Here is a tiny trained network, its code and every weight. The questions are about switching its units off for an input and a class, where a switched-off unit gives its printed mean instead of its output.

import numpy as np


def w(rows, s, z=0):
    codes = np.array(rows[::2]) - 128.0
    scale = np.full(codes.shape[1], s)
    scale[-1] = z or s
    return codes * scale


def f(y):
    return np.maximum(y, 0)


def log_softmax(a):
    a = a - a.max(-1, keepdims=True)
    return a - np.log(np.exp(a).sum(-1, keepdims=True))


def net(x, mask):
    res = np.array(x, float).reshape(1, 7) / 4 @ E
    y = f(res @ A[0][:, :-1].T + A[0][:, -1])
    res = res + np.where(mask, y, B[0][:, -1]) @ B[0][:, :-1]
    return log_softmax(res[-1] @ U[:, :-1].T + U[:, -1])


A, B = {}, {}
E = w([
[128,129,129,126,127,129,128,128],'x0',
[62,178,137,125,203,225,196,168],'x1',
[129,127,131,128,128,131,125,127],'x2',
[93,169,78,102,176,98,94,3],'x3',
[62,234,75,131,29,178,76,146],'x4',
[128,128,129,131,128,127,129,127],'x5',
[127,129,128,128,126,126,133,128],'x6',
],0.013)
A[0] = w([
[103,153,117,130,178,159,149,89,37],'N1',
[126,86,130,116,225,103,142,26,114],'N2',
[134,130,139,117,90,92,70,19,79],'N3',
[113,136,135,121,61,146,127,156,100],'N4',
[124,116,144,127,255,166,180,148,119],'N5',
[116,129,135,100,115,104,141,123,126],'N6',
[158,80,129,131,152,117,151,175,188],'N7',
[163,39,169,134,143,136,165,179,200],'N8',
[97,142,120,122,175,159,140,103,52],'N9',
[115,158,109,134,134,175,123,139,54],'N10',
[103,134,143,134,166,189,162,232,103],'N11',
[156,60,138,130,144,83,132,100,181],'N12',
[80,175,120,121,130,192,133,138,2],'N13',
[124,91,138,141,160,142,184,168,110],'N14',
[131,119,131,137,71,122,104,139,99],'N15',
[114,140,126,147,154,150,131,99,65],'N16',
[92,157,127,119,192,169,141,104,61],'N17',
[166,79,133,127,119,71,113,113,196],'N18',
[164,104,127,135,78,94,107,182,181],'N19',
[105,144,150,135,170,170,144,201,92],'N20',
[143,81,129,119,65,93,119,189,187],'N21',
[144,125,130,106,105,136,109,109,143],'N22',
[124,165,147,145,164,161,135,88,51],'N23',
[82,205,104,126,72,148,106,54,15],'N24',
[122,150,137,128,6,174,134,189,111],'N25',
],0.017,0.0066)
B[0] = w([
[126,141,216,70,118,142,147,133,178],'N1',
[167,221,141,202,67,171,132,10,250],'N2',
[144,57,34,175,104,62,72,121,223],'N3',
[111,184,118,147,81,178,108,114,181],'N4',
[115,10,143,188,38,160,171,101,240],'N5',
[133,119,135,133,124,133,99,122,138],'N6',
[117,60,134,74,179,98,114,157,202],'N7',
[98,43,155,51,207,64,89,197,243],'N8',
[112,146,210,96,127,135,140,130,174],'N9',
[132,182,139,98,185,139,104,140,168],'N10',
[168,142,47,230,215,129,86,131,240],'N11',
[152,223,128,120,228,109,101,102,219],'N12',
[111,202,157,71,244,117,139,137,194],'N13',
[114,57,98,126,170,153,144,132,195],'N14',
[111,129,111,90,70,168,140,142,168],'N15',
[128,136,175,107,123,122,141,128,153],'N16',
[98,141,232,103,140,128,167,124,193],'N17',
[160,226,151,107,162,95,86,167,216],'N18',
[82,151,220,94,64,138,152,145,202],'N19',
[146,130,46,170,190,130,113,126,208],'N20',
[121,151,223,79,61,120,183,168,209],'N21',
[115,129,116,160,109,76,126,136,153],'N22',
[113,136,199,92,125,152,127,133,164],'N23',
[116,26,76,3,159,68,99,196,219],'N24',
[143,229,102,175,51,182,182,95,237],'N25',
],0.028,0.022)
U = w([
[89,130,209,22,183,88,112,180,209],'0',
[204,190,100,141,136,100,59,63,103],'1',
[104,11,102,141,179,127,114,161,188],'2',
[116,100,210,130,93,174,181,47,3],'3',
[89,176,127,109,1,147,166,182,195],'4',
[107,51,42,70,76,51,55,181,60],'5',
[147,206,68,150,183,191,131,136,97],'6',
],0.0086,0.0028)

Each question gives the input, the list of numbers given to net, and the class t.
The units are the neurons (one row each of A and B). Each row of codes is followed by its name. A weight is (code - 128) times the scale printed after its matrix; where a second scale follows, it is the last column's (A, B and U).
mask holds one flag per neuron, in row order. A switched-off neuron (its flag False) gives its mean, the last column of its row in B, instead of its output. The means were averaged over made-up inputs and are rounded, as every weight is.
A unit's drop is (log p(t) with every unit on - log p(t) with that unit switched off) / (log p(t) with every unit on - log p(t) with every unit switched off).
The circuit of an input: a set's keep is (log p(t) with only the set's units on - log p(t) with every unit switched off) / (log p(t) with every unit on - log p(t) with every unit switched off). Starting from the 12 units with the biggest drops (on a tie, the unit counted first), units are removed one at a time, each time the one whose removal leaves the highest keep (on an exact tie, the one counted first), for as long as the keep stays at least 0.8.
units of the circuit, in order: the units of the circuit, biggest drop first
most important unit: the unit with the biggest drop
top k neurons: the k neurons with the biggest drops, biggest first
drop when u is switched off: that unit's drop, to one decimal
input [-4,-1,-3,1,5,0,2], class 5: most important unit => N24
input [-1,-4,8,6,1,-6,6], class 5: top 2 neurons => (N24 N3)
input [-1,1,-8,-6,3,6,6], class 6: top 2 neurons => (N11 N5)
input [-6,7,-6,0,8,-8,6], class 6: top 3 neurons => (N25 N11 N8)
input [7,1,-3,-5,1,3,-3], class 6: top 2 neurons => (N11 N25)
input [-3,0,-8,-7,3,-6,4], class 4: top 2 neurons => (N21 N19)
input [4,-2,2,8,0,6,4], class 1: top 2 neurons => (N2 N8)
input [7,-5,-5,6,0,3,-1], class 1: top 2 neurons => (N2 N8)
input [-5,-5,1,1,-7,-1,8], class 1: top 3 neurons => (N2 N24 N12)
input [1,4,-3,0,-7,6,-1], class 2: top 3 neurons => (N8 N25 N5)
input [7,8,6,1,0,6,8], class 3: top 2 neurons => (N5 N8)
input [8,-1,5,1,-6,-5,1], class 1: top 2 neurons => (N2 N24)
input [-3,6,7,0,5,-1,8], class 6: top 2 neurons => (N11 N8)
input [2,-2,-7,1,-5,4,7], class 1: units of the circuit, in order => (N2)
input [-6,-7,-7,1,4,7,8], class 5: top 3 neurons => (N3 N24 N2)
input [-1,-8,-5,0,8,2,0], class 4: top 2 neurons => (N25 N8)
input [-7,8,-1,1,-7,1,-5], class 3: top 2 neurons => (N2 N5)
input [-6,2,-2,3,-1,-7,2], class 3: drop when N19 is switched off => 0.0
input [7,-4,-8,3,8,4,2], class 5: drop when N24 is switched off => 0.4
input [-5,-7,8,4,1,2,7], class 5: drop when N3 is switched off => 0.9
input [-5,6,6,2,-7,8,-2], class 3: most important unit => N2
input [-1,-1,0,3,0,7,-5], class 1: drop when N8 is switched off => 0.6
